Moves between objects:
rit π fom
rit ε mov
rit α mes
rit γ faz
rit ζ mem
nol π zor
nol ε lal
nol α neb
nol γ zel
nol ζ rop
zel π laf
zel ε zik
zel α fub
zel γ seg
zel ζ viz
mal π tok
mal ε roz
mal α fom
mal γ sib
mal ζ faz
bov π voz
bov ε fuv
bov α gik
bov γ did
bov ζ lav
fad π vur
fad ε gab
fad α roz
fad γ dev
fad ζ bup
zam π dom
zam ε gef
zam α sop
zam γ zat
zam ζ bap
nad π sog
nad ε lom
nad α zam
nad γ dom
nad ζ sop
kop π zar
kop ε seg
kop α dus
kop γ gop
kop ζ dav
fom π sib
fom ε bup
fom α faz
fom γ tel
fom ζ reg
lal π kib
lal ε vul
lal α ded
lal γ zik
lal ζ zor
rul π bap
rul ε zam
rul α pon
rul γ rol
rul ζ mos
ran π ner
ran ε sif
ran α fir
ran γ zod
ran ζ sug
sug π ven
sug ε ner
sug α siz
sug γ nad
sug ζ sel
ner π viv
ner ε duv
ner α zod
ner γ lom
ner ζ ven
sif π duv
sif ε rap
sif α mol
sif γ mur
sif ζ ner
gab π kas
gab ε siz
gab α gon
gab γ rul
gab ζ vur
mem π reg
mem ε fom
mem α nup
mem γ gos
mem ζ per
gid π reb
gid ε did
gid α zuv
gid γ kal
gid ζ dak
tok π bik
tok ε dev
tok α sib
tok γ nir
tok ζ tel
kas π sop
kas ε nad
kas α rul
kas γ bap
kas ζ pon
siz π nad
siz ε zod
siz α sel
siz γ zam
siz ζ kas
bap π gab
bap ε dom
bap α rol
bap γ gon
bap ζ fad
fir π zod
fir ε mol
fir α sug
fir γ ven
fir ζ siz
voz π nup
voz ε mes
voz α did
voz γ per
voz ζ dil
sel π zam
sel ε ven
sel α kas
sel γ sop
sel ζ rul
guz π bes
guz ε zuv
guz α laf
guz γ nol
guz ζ seg
saz π mem
saz ε rit
saz α voz
saz γ nup
saz ζ did
duv π laz
duv ε dus
duv α mur
duv γ zem
duv ζ viv
lav π dil
lav ε voz
lav α gid
lav γ reb
lav ζ zuv
sog π sug
sog ε ran
sog α dom
sog γ siz
sog ζ zat
gon π rul
gon ε sel
gon α vur
gon γ pon
gon ζ dev
fuv π mes
fuv ε nir
fuv α saz
fuv γ mem
fuv ζ voz
nup π gos
nup ε faz
nup α per
nup γ bov
nup ζ tav
pon π rol
pon ε sop
pon α mos
pon γ fad
pon ζ fef
nog π fef
nog ε pon
nog α bik
nog γ mov
nog ζ nir
bes π ded
bes ε kal
bes α nol
bes γ zor
bes ζ neb
ven π gef
ven ε viv
ven α nad
ven γ sog
ven ζ zam
dus π gop
dus ε gis
dus α dav
dus γ gup
dus ζ laz
rir π pov
rir ε dov
rir α sif
rir γ duv
rir ζ mol
sop π zat
sop ε sog
sop α bap
sop γ gab
sop ζ rol
dil π tav
dil ε nup
dil α reb
dil γ vul
dil ζ kal
pov π dav
pov ε kop
pov α duv
pov γ laz
pov ζ mur
nir π mal
nir ε fef
nir α rit
nir γ fom
nir ζ mes
sib π nir
sib ε nog
sib α tel
sib γ rit
sib ζ fuv
dav π gup
dav ε zar
dav α laz
dav γ rir
dav ζ zem
ded π zik
ded ε kir
ded α zor
ded γ guz
ded ζ zel
mur π zem
mur ε dav
mur α viv
mur γ zak
mur ζ lom
zar π vil
zar ε neb
zar α gop
zar γ dov
zar ζ gup
zuv π kal
zuv ε dil
zuv α dak
zuv γ lal
zuv ζ bes
kib π zuv
kib ε lav
kib α zik
kib γ dak
kib ζ guz
vul π lav
vul ε bov
vul α kir
vul γ gid
vul ζ kib
seg π neb
seg ε bes
seg α gis
seg γ rop
seg ζ zar
vur π pon
vur ε kas
vur α dev
vur γ mos
vur ζ nog
mov π bup
mov ε fad
mov α mal
mov γ tok
mov ζ fom
zik π dak
zik ε gid
zik α guz
zik γ bes
zik ζ laf
zod π lom
zod ε mur
zod α ven
zod γ gef
zod ζ nad
did π per
did ε mem
did α dil
did γ tav
did ζ reb
rol π gon
rol ε zat
rol α fad
rol γ vur
rol ζ roz
dom π siz
dom ε fir
dom α zat
dom γ sel
dom ζ gab
dov π kop
dov ε fub
dov α rap
dov γ dus
dov ζ pov
roz π dev
roz ε gon
roz α bup
roz γ nog
roz ζ tok
gik π did
gik ε saz
gik α lav
gik γ dil
gik ζ gid
rop π fub
rop ε zor
rop α vil
rop γ viz
rop ζ dov
kir π gid
kir ε gik
kir α kib
kir γ zuv
kir ζ zik
laf π nol
laf ε dak
laf α seg
laf γ neb
laf ζ gis
faz π tel
faz ε tok
faz α reg
faz γ fuv
faz ζ gos
bik π mov
bik ε mos
bik α nir
bik γ mal
bik ζ rit
viv π zak
viv ε laz
viv α lom
viv γ ran
viv ζ gef
rap π dus
rap ε viz
rap α pov
rap γ dav
rap ζ duv
mos π fad
mos ε bap
mos α fef
mos γ roz
mos ζ mov
per π bov
per ε reg
per α tav
per γ gik
per ζ vul
gop π dov
gop ε rop
gop α gup
gop γ rap
gop ζ rir
viz π gis
viz ε laf
viz α kop
viz γ zar
viz ζ dus
tel π rit
tel ε bik
tel α fuv
tel γ mes
tel ζ saz
vil π viz
vil ε zel
vil α dov
vil γ kop
vil ζ rap
gos π saz
gos ε tel
gos α bov
gos γ voz
gos ζ gik
reg π fuv
reg ε sib
reg α gos
reg γ saz
reg ζ bov
mes π faz
mes ε mal
mes α mem
mes γ reg
mes ζ nup
neb π zel
neb ε ded
neb α rop
neb γ fub
neb ζ vil
reb π vul
reb ε per
reb α kal
reb γ kir
reb ζ lal
gup π rap
gup ε vil
gup α rir
gup γ pov
gup ζ sif
zat π sel
zat ε sug
zat α gab
zat γ kas
zat ζ gon
bup π nog
bup ε vur
bup α tok
bup γ bik
bup ζ sib
zem π sif
zem ε gup
zem α zak
zem γ mol
zem ζ ran
lom π ran
lom ε zem
lom α gef
lom γ fir
lom ζ sog
zor π guz
zor ε kib
zor α zel
zor γ laf
zor ζ fub
laz π rir
laz ε gop
laz α zem
laz γ sif
laz ζ zak
gef π fir
gef ε zak
gef α sog
gef γ sug
gef ζ dom
kal π kir
kal ε tav
kal α lal
kal γ kib
kal ζ ded
fef π roz
fef ε rol
fef α mov
fef γ bup
fef ζ mal
tav π gik
tav ε gos
tav α vul
tav γ lav
tav ζ kir
gis π rop
gis ε nol
gis α zar
gis γ vil
gis ζ gop
zak π mol
zak ε rir
zak α ran
zak γ ner
zak ζ fir
fub π seg
fub ε guz
fub α viz
fub γ gis
fub ζ kop
mol π mur
mol ε pov
mol α ner
mol γ viv
mol ζ zod
dak π lal
dak ε reb
dak α bes
dak γ ded
dak ζ nol
dev π mos
dev ε rul
dev α nog
dev γ fef
dev ζ bik

In the rows, 30 means zero.

The rows follow the links: the fewer symbols apart two objects are, the more alike their rows tend to be.

Each row is also shifted at random along 5 hidden directions that mean nothing.

Known rows, each with its object:
[31, 30, 31, 26, 27, 22, 34, 33, 23, 26, 22, 26, 28, 29, 28, 29, 34, 31, 27, 37, 28, 30, 31, 37, 30, 32, 34, 32, 32, 29, 30, 26, 28, 26, 39, 29, 35, 30, 23, 27, 34, 29, 27, 31, 27, 31, 33, 23, 29, 27, 30, 30, 34, 23, 32, 23, 33, 31, 28, 24, 23, 31] | ven
[26, 33, 31, 29, 33, 38, 25, 30, 35, 30, 36, 28, 27, 24, 28, 34, 26, 32, 27, 31, 29, 36, 35, 22, 28, 32, 33, 26, 32, 26, 33, 34, 27, 34, 27, 25, 31, 29, 29, 36, 33, 34, 32, 28, 34, 25, 27, 30, 34, 24, 33, 29, 30, 33, 33, 39, 25, 25, 29, 31, 34, 32] | neb
[26, 25, 22, 30, 34, 26, 35, 36, 35, 28, 30, 39, 31, 27, 28, 24, 27, 33, 26, 31, 34, 36, 23, 28, 28, 27, 28, 27, 27, 25, 31, 36, 30, 31, 19, 35, 29, 33, 36, 35, 26, 24, 30, 32, 25, 28, 32, 33, 31, 27, 27, 30, 32, 25, 31, 28, 33, 35, 31, 30, 32, 30] | zat
[33, 31, 23, 30, 34, 28, 34, 39, 34, 29, 24, 33, 30, 28, 24, 25, 30, 35, 25, 36, 27, 31, 30, 30, 23, 31, 32, 29, 24, 23, 25, 35, 29, 35, 26, 38, 33, 27, 34, 31, 29, 32, 27, 29, 25, 34, 36, 32, 34, 27, 30, 28, 24, 28, 33, 29, 33, 32, 35, 28, 30, 31] | sel
[16, 31, 31, 36, 29, 36, 24, 29, 32, 32, 43, 24, 30, 30, 31, 34, 28, 35, 36, 33, 28, 23, 30, 26, 27, 31, 29, 32, 37, 27, 35, 31, 26, 33, 36, 24, 37, 19, 32, 31, 39, 38, 32, 28, 35, 38, 31, 26, 30, 29, 37, 29, 26, 35, 30, 39, 28, 17, 24, 26, 36, 32] | seg
[33, 30, 28, 32, 30, 32, 24, 29, 30, 35, 29, 21, 37, 36, 29, 36, 30, 32, 34, 29, 26, 20, 30, 31, 37, 34, 31, 31, 28, 33, 34, 27, 33, 30, 35, 30, 22, 23, 26, 23, 38, 40, 32, 26, 36, 40, 33, 32, 30, 32, 32, 29, 27, 38, 23, 31, 28, 21, 33, 30, 33, 26] | gik
[22, 32, 36, 34, 22, 26, 33, 30, 28, 28, 33, 26, 21, 28, 29, 30, 30, 30, 28, 35, 27, 26, 31, 36, 24, 25, 30, 38, 39, 30, 30, 27, 30, 20, 41, 26, 40, 27, 28, 31, 37, 30, 28, 35, 30, 31, 30, 22, 24, 32, 28, 30, 30, 24, 31, 34, 30, 28, 24, 22, 21, 37] | dus
[35, 27, 34, 32, 32, 28, 28, 32, 33, 35, 27, 33, 26, 30, 27, 29, 33, 27, 29, 32, 26, 25, 35, 31, 32, 31, 42, 30, 25, 28, 23, 33, 26, 32, 29, 33, 35, 24, 34, 29, 36, 42, 27, 27, 33, 39, 35, 24, 36, 23, 39, 30, 15, 27, 32, 32, 28, 21, 34, 31, 29, 34] | zem
[29, 31, 28, 29, 29, 25, 34, 38, 26, 31, 24, 24, 29, 32, 24, 28, 33, 34, 31, 36, 25, 22, 29, 34, 23, 35, 30, 33, 30, 23, 27, 29, 31, 31, 39, 36, 39, 22, 31, 24, 35, 37, 27, 30, 29, 43, 40, 25, 30, 30, 31, 29, 22, 26, 28, 27, 34, 26, 29, 21, 26, 31] | nad
[29, 37, 27, 30, 31, 36, 24, 32, 33, 30, 24, 26, 30, 32, 34, 32, 29, 31, 29, 35, 26, 26, 35, 31, 33, 28, 34, 30, 29, 33, 29, 28, 33, 34, 35, 32, 26, 26, 23, 31, 35, 33, 34, 27, 27, 32, 28, 35, 30, 33, 32, 29, 30, 39, 36, 35, 28, 31, 36, 29, 35, 27] | vul
[18, 28, 35, 29, 32, 33, 29, 21, 30, 33, 34, 28, 30, 30, 28, 29, 29, 27, 33, 21, 35, 30, 30, 30, 31, 29, 29, 32, 31, 32, 36, 29, 29, 24, 26, 24, 28, 36, 32, 28, 23, 30, 27, 31, 42, 23, 26, 33, 29, 34, 26, 31, 32, 34, 25, 31, 34, 32, 32, 34, 24, 29] | saz
[31, 34, 29, 27, 30, 37, 33, 29, 26, 23, 25, 23, 32, 32, 23, 30, 35, 34, 27, 38, 27, 32, 37, 31, 21, 35, 30, 32, 24, 24, 27, 30, 26, 36, 37, 27, 35, 33, 25, 25, 25, 29, 22, 25, 29, 24, 26, 28, 35, 28, 29, 27, 34, 33, 33, 21, 39, 32, 29, 31, 23, 33] | dev
[18, 30, 34, 22, 35, 26, 32, 31, 22, 28, 29, 30, 28, 24, 29, 26, 35, 26, 32, 31, 30, 35, 28, 30, 25, 34, 29, 26, 35, 25, 32, 30, 26, 33, 35, 27, 37, 31, 32, 34, 27, 24, 29, 31, 30, 27, 27, 29, 29, 26, 32, 30, 33, 22, 35, 27, 34, 34, 28, 24, 30, 32] | fir
[33, 32, 33, 32, 24, 27, 29, 30, 25, 26, 36, 28, 28, 29, 38, 31, 30, 28, 31, 35, 29, 31, 28, 32, 31, 27, 25, 31, 38, 34, 30, 26, 30, 28, 39, 26, 33, 28, 25, 33, 36, 23, 33, 34, 22, 29, 25, 25, 24, 30, 30, 30, 38, 26, 33, 30, 25, 29, 22, 26, 33, 31] | zar
[38, 36, 32, 27, 32, 39, 27, 26, 32, 31, 24, 30, 29, 33, 31, 27, 33, 26, 33, 29, 29, 30, 38, 31, 25, 30, 31, 29, 22, 32, 21, 31, 30, 38, 28, 35, 28, 35, 32, 27, 18, 32, 27, 27, 30, 25, 25, 37, 34, 34, 28, 29, 25, 39, 35, 30, 32, 36, 38, 38, 29, 29] | fuv
[14, 31, 28, 26, 40, 36, 24, 30, 32, 37, 31, 29, 33, 29, 30, 36, 28, 27, 35, 22, 28, 26, 26, 23, 29, 33, 29, 25, 33, 30, 35, 31, 35, 37, 27, 32, 24, 27, 34, 34, 31, 34, 37, 26, 37, 34, 29, 41, 30, 31, 31, 29, 24, 37, 30, 39, 28, 31, 36, 28, 39, 26] | dil
[32, 33, 32, 32, 27, 34, 28, 27, 35, 31, 34, 25, 24, 25, 26, 30, 25, 35, 28, 28, 29, 30, 38, 28, 27, 33, 31, 30, 32, 27, 34, 31, 28, 26, 30, 26, 32, 30, 29, 29, 30, 37, 28, 30, 37, 27, 33, 29, 30, 32, 28, 30, 29, 35, 30, 39, 26, 24, 31, 28, 25, 30] | guz
[24, 32, 26, 34, 31, 35, 32, 33, 34, 23, 36, 33, 33, 33, 33, 20, 32, 36, 33, 39, 33, 30, 31, 31, 25, 28, 27, 31, 24, 24, 26, 36, 22, 37, 28, 31, 37, 28, 34, 30, 22, 25, 26, 30, 23, 31, 28, 29, 32, 32, 33, 30, 31, 33, 36, 27, 38, 31, 30, 32, 32, 29] | bap
[21, 29, 29, 26, 37, 35, 26, 27, 32, 36, 29, 25, 33, 29, 25, 36, 28, 29, 31, 23, 29, 30, 30, 25, 32, 34, 32, 27, 30, 30, 37, 30, 33, 32, 27, 28, 23, 30, 31, 31, 31, 35, 31, 26, 41, 29, 28, 36, 32, 29, 29, 29, 29, 35, 25, 34, 29, 28, 35, 31, 32, 29] | did
[36, 32, 30, 27, 33, 33, 29, 25, 32, 32, 25, 36, 30, 32, 33, 28, 30, 23, 31, 23, 31, 33, 32, 28, 31, 28, 29, 27, 24, 35, 23, 31, 32, 35, 21, 34, 23, 38, 33, 30, 18, 26, 30, 29, 29, 23, 25, 38, 32, 34, 26, 31, 27, 34, 33, 28, 31, 39, 37, 39, 31, 27] | mes
[32, 26, 25, 26, 32, 21, 37, 37, 29, 27, 23, 33, 28, 26, 24, 28, 28, 31, 22, 32, 31, 37, 26, 32, 29, 30, 31, 28, 29, 27, 32, 31, 32, 25, 27, 33, 30, 34, 28, 31, 32, 26, 29, 33, 26, 26, 34, 29, 29, 25, 25, 30, 34, 21, 28, 26, 31, 35, 30, 25, 25, 31] | siz
[18, 22, 25, 31, 28, 27, 35, 28, 26, 28, 30, 27, 35, 34, 24, 37, 29, 32, 26, 29, 32, 30, 21, 31, 31, 28, 26, 34, 32, 31, 36, 26, 34, 23, 31, 25, 29, 32, 27, 26, 35, 27, 29, 29, 34, 27, 32, 27, 28, 28, 25, 30, 37, 27, 20, 21, 38, 32, 23, 29, 24, 33] | nog
[34, 32, 30, 22, 32, 32, 31, 27, 25, 27, 18, 32, 32, 31, 28, 34, 36, 30, 27, 30, 28, 34, 36, 27, 27, 36, 33, 28, 23, 28, 23, 28, 27, 38, 30, 31, 33, 37, 28, 26, 22, 30, 26, 22, 29, 25, 33, 28, 37, 28, 33, 29, 27, 31, 33, 21, 37, 35, 32, 35, 28, 30] | fad
[33, 30, 33, 33, 27, 32, 28, 23, 29, 32, 34, 28, 33, 36, 32, 26, 32, 28, 37, 25, 33, 24, 29, 34, 32, 28, 25, 33, 27, 34, 29, 28, 29, 27, 29, 29, 27, 33, 32, 23, 22, 30, 28, 30, 33, 31, 26, 32, 28, 38, 28, 31, 30, 36, 25, 27, 33, 31, 31, 36, 27, 27] | reg
[28, 32, 34, 27, 30, 27, 31, 31, 23, 24, 33, 26, 31, 27, 32, 23, 35, 29, 34, 38, 31, 33, 29, 35, 27, 33, 29, 30, 32, 27, 31, 29, 23, 32, 40, 26, 37, 29, 28, 30, 28, 23, 27, 32, 25, 29, 25, 25, 28, 27, 32, 30, 38, 24, 35, 23, 32, 29, 27, 25, 29, 30] | zod
[17, 33, 36, 31, 26, 28, 29, 30, 24, 35, 36, 28, 24, 29, 32, 33, 32, 26, 38, 27, 25, 20, 27, 29, 21, 30, 24, 35, 42, 28, 27, 27, 32, 30, 41, 32, 41, 21, 36, 30, 35, 33, 33, 30, 31, 41, 34, 26, 25, 34, 33, 30, 20, 27, 31, 36, 28, 26, 23, 21, 33, 34] | dov
[27, 30, 24, 33, 28, 34, 32, 33, 29, 29, 21, 24, 33, 40, 21, 37, 32, 35, 24, 38, 24, 23, 31, 34, 26, 29, 34, 37, 24, 30, 26, 27, 35, 30, 38, 31, 31, 26, 25, 23, 40, 38, 27, 25, 30, 35, 34, 27, 33, 29, 28, 28, 25, 34, 26, 23, 38, 29, 30, 29, 23, 35] | mov
[32, 24, 25, 31, 29, 24, 32, 32, 32, 29, 28, 41, 35, 34, 34, 28, 31, 31, 31, 30, 34, 28, 26, 28, 35, 27, 30, 29, 24, 30, 26, 31, 29, 31, 20, 35, 29, 29, 34, 28, 27, 29, 30, 29, 24, 36, 37, 28, 33, 30, 34, 32, 25, 29, 30, 25, 34, 30, 31, 33, 36, 26] | gab
[32, 28, 34, 34, 27, 29, 32, 32, 34, 31, 30, 29, 23, 29, 24, 27, 29, 31, 25, 34, 28, 27, 34, 35, 28, 27, 38, 35, 29, 28, 27, 33, 29, 25, 32, 30, 37, 27, 31, 30, 38, 40, 25, 32, 34, 34, 33, 23, 31, 25, 32, 30, 23, 26, 29, 33, 28, 23, 31, 28, 21, 37] | laz
[23, 34, 28, 28, 34, 33, 25, 31, 32, 34, 29, 30, 31, 31, 36, 34, 28, 28, 34, 27, 28, 25, 29, 27, 32, 29, 29, 27, 33, 33, 30, 29, 34, 35, 30, 34, 26, 26, 30, 33, 31, 31, 38, 28, 28, 34, 30, 38, 28, 35, 31, 30, 27, 36, 34, 37, 27, 32, 34, 28, 40, 25] | reb
[27, 28, 22, 31, 33, 33, 31, 33, 32, 30, 28, 32, 35, 35, 28, 32, 28, 29, 26, 30, 30, 30, 23, 30, 27, 26, 27, 31, 25, 32, 28, 31, 36, 34, 25, 33, 23, 31, 32, 31, 31, 27, 32, 29, 26, 30, 27, 36, 30, 29, 25, 29, 30, 32, 27, 26, 32, 36, 32, 33, 33, 33] | mal
[19, 26, 35, 34, 26, 30, 30, 21, 30, 31, 34, 25, 29, 33, 28, 31, 28, 30, 30, 26, 36, 28, 29, 34, 38, 26, 31, 35, 31, 35, 40, 26, 30, 16, 30, 19, 27, 35, 26, 24, 31, 31, 26, 32, 41, 24, 26, 28, 26, 35, 27, 32, 37, 32, 22, 27, 36, 29, 29, 33, 19, 29] | gos
[18, 29, 28, 21, 37, 35, 33, 28, 25, 31, 27, 29, 33, 29, 21, 36, 32, 29, 32, 24, 28, 33, 27, 22, 18, 37, 26, 27, 29, 24, 30, 30, 30, 39, 28, 30, 32, 34, 36, 29, 23, 29, 27, 23, 35, 27, 31, 34, 34, 27, 28, 27, 26, 29, 28, 27, 37, 35, 29, 31, 30, 33] | roz
[32, 38, 28, 28, 33, 34, 26, 31, 33, 30, 27, 30, 29, 29, 36, 30, 28, 29, 31, 30, 28, 32, 33, 28, 30, 30, 28, 25, 31, 33, 28, 30, 34, 36, 30, 34, 24, 30, 27, 35, 27, 26, 35, 29, 24, 28, 26, 39, 28, 35, 28, 30, 33, 37, 38, 36, 25, 36, 35, 30, 38, 24] | gid
[27, 32, 35, 27, 28, 27, 33, 31, 30, 33, 23, 32, 18, 23, 26, 32, 29, 26, 22, 29, 25, 32, 34, 30, 24, 28, 35, 31, 36, 29, 26, 29, 33, 26, 32, 32, 37, 32, 31, 34, 33, 33, 30, 32, 32, 27, 33, 28, 28, 27, 28, 29, 23, 24, 33, 36, 28, 34, 29, 25, 23, 36] | rap

Start here and follow the symbols in turn, left to right. Where do you end up?
Answers are names.
[29, 27, 31, 31, 26, 28, 32, 26, 23, 26, 34, 30, 38, 35, 33, 28, 35, 32, 36, 30, 34, 27, 26, 30, 32, 32, 23, 31, 28, 29, 29, 26, 25, 30, 31, 26, 33, 31, 31, 22, 23, 26, 27, 29, 28, 32, 31, 25, 30, 32, 32, 31, 33, 29, 26, 19, 39, 29, 24, 33, 30, 27]
ε α ζ: mos
[30, 22, 28, 30, 25, 22, 33, 26, 30, 23, 24, 41, 32, 33, 37, 30, 31, 31, 22, 32, 38, 36, 29, 31, 44, 24, 33, 30, 25, 36, 30, 27, 27, 23, 20, 26, 27, 39, 24, 29, 27, 22, 30, 31, 25, 21, 32, 24, 31, 28, 32, 33, 38, 26, 30, 19, 37, 37, 28, 37, 29, 27]
α π α: mos
[32, 27, 25, 28, 30, 31, 33, 32, 27, 30, 18, 27, 35, 36, 22, 39, 32, 32, 23, 32, 26, 27, 29, 31, 29, 31, 33, 33, 25, 31, 28, 26, 35, 30, 32, 31, 28, 31, 26, 25, 37, 35, 28, 25, 31, 31, 35, 29, 34, 26, 28, 29, 27, 32, 24, 21, 35, 33, 29, 31, 26, 34]
π π ζ π: tok
[37, 33, 26, 32, 30, 33, 31, 32, 32, 23, 28, 34, 33, 34, 33, 23, 34, 35, 31, 39, 31, 31, 35, 31, 29, 30, 31, 30, 20, 27, 22, 33, 24, 38, 28, 33, 34, 30, 30, 27, 22, 28, 25, 28, 21, 30, 30, 28, 35, 31, 34, 30, 29, 32, 37, 23, 36, 31, 32, 35, 32, 27]
ε ζ π ζ γ: mos
[47, 27, 19, 31, 30, 29, 33, 34, 28, 27, 25, 29, 40, 36, 27, 33, 28, 31, 24, 32, 30, 34, 23, 31, 32, 29, 26, 30, 22, 33, 28, 30, 36, 31, 28, 34, 19, 33, 26, 27, 32, 24, 30, 29, 23, 27, 28, 33, 31, 27, 23, 28, 37, 30, 22, 20, 28, 35, 30, 36, 31, 31]
α π: mal
[30, 27, 33, 35, 31, 30, 30, 33, 34, 31, 41, 30, 26, 26, 25, 22, 28, 31, 31, 31, 31, 32, 27, 31, 24, 29, 31, 31, 30, 25, 32, 37, 26, 28, 28, 29, 35, 26, 37, 33, 31, 31, 26, 35, 33, 31, 28, 27, 29, 24, 30, 30, 29, 24, 28, 34, 26, 23, 29, 29, 26, 35]
γ π π γ ε: gup
[34, 32, 30, 30, 27, 30, 26, 30, 29, 26, 30, 30, 28, 28, 37, 35, 30, 29, 26, 36, 28, 35, 33, 28, 35, 28, 34, 28, 33, 35, 28, 28, 28, 32, 34, 26, 30, 29, 21, 35, 38, 28, 35, 30, 23, 25, 26, 26, 30, 25, 34, 29, 35, 28, 36, 32, 25, 28, 26, 29, 36, 32]
α γ ζ: pov
[29, 39, 31, 34, 24, 33, 28, 29, 33, 27, 34, 26, 26, 30, 37, 25, 27, 34, 33, 35, 31, 25, 34, 35, 30, 26, 25, 34, 35, 32, 31, 29, 30, 26, 37, 29, 30, 27, 25, 29, 29, 27, 32, 33, 25, 29, 26, 31, 23, 40, 28, 31, 36, 37, 36, 36, 29, 31, 29, 26, 31, 26]
ζ α: nol
[21, 28, 35, 34, 28, 33, 28, 22, 29, 34, 39, 25, 33, 36, 31, 27, 30, 28, 40, 22, 34, 22, 27, 32, 30, 28, 24, 35, 31, 32, 34, 28, 29, 25, 30, 26, 30, 30, 36, 23, 23, 32, 27, 30, 39, 32, 28, 31, 26, 38, 27, 31, 28, 35, 23, 31, 34, 28, 29, 33, 27, 27]
ε ε: bup
[38, 29, 32, 28, 39, 32, 28, 34, 32, 30, 38, 35, 31, 22, 29, 22, 31, 25, 34, 28, 32, 38, 28, 24, 26, 35, 31, 21, 26, 24, 27, 39, 24, 42, 22, 33, 32, 29, 40, 38, 23, 27, 29, 31, 29, 28, 24, 33, 35, 21, 34, 28, 27, 24, 33, 33, 23, 26, 33, 34, 37, 31]
α ζ γ ε: ner
[33, 31, 32, 23, 30, 23, 33, 33, 22, 25, 22, 28, 28, 26, 29, 28, 34, 28, 27, 36, 29, 36, 31, 34, 29, 34, 33, 29, 31, 27, 29, 27, 27, 30, 37, 29, 34, 32, 25, 31, 31, 26, 28, 31, 26, 27, 30, 26, 30, 26, 31, 30, 34, 22, 34, 22, 31, 33, 30, 26, 26, 30]
ε ζ ε: mol
[27, 24, 31, 35, 25, 27, 27, 25, 34, 33, 36, 29, 29, 29, 30, 37, 25, 34, 27, 25, 31, 28, 30, 27, 39, 28, 32, 32, 35, 32, 38, 28, 30, 19, 26, 22, 28, 28, 27, 29, 40, 38, 32, 31, 38, 32, 36, 23, 29, 28, 33, 32, 30, 31, 22, 36, 26, 20, 25, 30, 28, 30]
π ζ π: fub
[35, 30, 28, 31, 28, 22, 35, 36, 23, 29, 32, 24, 34, 30, 28, 25, 32, 33, 35, 33, 29, 26, 23, 35, 25, 35, 23, 32, 33, 25, 33, 28, 30, 28, 38, 33, 34, 24, 31, 25, 31, 27, 27, 33, 25, 40, 35, 26, 26, 31, 28, 30, 32, 23, 25, 24, 30, 25, 25, 22, 28, 29]
α π ε γ: gef
[32, 31, 35, 29, 29, 29, 28, 31, 26, 26, 29, 28, 29, 31, 34, 26, 36, 29, 31, 41, 30, 29, 35, 35, 33, 31, 37, 31, 27, 29, 26, 29, 22, 33, 39, 27, 37, 26, 26, 28, 33, 31, 26, 30, 27, 32, 27, 22, 31, 25, 39, 30, 31, 26, 37, 24, 32, 25, 30, 30, 29, 31]
γ α γ: sug
[58, 30, 30, 30, 34, 26, 27, 34, 28, 27, 36, 34, 37, 27, 34, 20, 34, 27, 35, 32, 33, 38, 29, 29, 33, 35, 31, 21, 22, 28, 25, 35, 23, 39, 26, 33, 26, 29, 32, 32, 24, 23, 28, 32, 21, 30, 24, 30, 34, 21, 34, 30, 34, 23, 31, 25, 20, 24, 32, 37, 37, 28]
γ ε π: rir
[26, 31, 32, 29, 32, 36, 27, 26, 32, 31, 31, 22, 31, 30, 24, 32, 28, 31, 30, 28, 30, 31, 32, 30, 30, 33, 31, 30, 28, 29, 37, 30, 31, 27, 31, 23, 26, 33, 26, 27, 30, 34, 27, 28, 40, 26, 25, 33, 31, 30, 28, 29, 35, 35, 25, 31, 31, 28, 33, 32, 25, 29]
α ε: saz
[21, 33, 37, 33, 21, 26, 31, 30, 26, 33, 25, 27, 20, 32, 30, 35, 32, 28, 28, 34, 23, 20, 34, 36, 27, 26, 34, 39, 38, 32, 25, 24, 32, 23, 43, 29, 42, 23, 28, 27, 41, 38, 30, 31, 31, 37, 38, 20, 26, 33, 34, 31, 21, 27, 32, 34, 31, 27, 25, 21, 24, 36]
ε π γ: gis
[37, 34, 31, 29, 33, 38, 26, 27, 30, 32, 31, 20, 33, 31, 24, 30, 31, 32, 35, 29, 28, 27, 36, 30, 26, 38, 30, 30, 25, 28, 30, 31, 29, 34, 34, 29, 27, 30, 30, 24, 25, 36, 26, 26, 38, 30, 27, 34, 33, 32, 28, 28, 29, 38, 26, 30, 29, 25, 35, 33, 26, 28]
π π ζ ε: saz
[48, 29, 31, 31, 25, 25, 29, 26, 33, 33, 27, 31, 28, 26, 30, 34, 26, 32, 27, 21, 30, 30, 35, 27, 37, 33, 31, 27, 31, 33, 31, 26, 32, 22, 24, 31, 24, 34, 27, 27, 30, 35, 31, 30, 34, 29, 37, 28, 30, 32, 28, 31, 28, 31, 24, 35, 21, 27, 30, 31, 28, 25]
γ π γ γ: zel
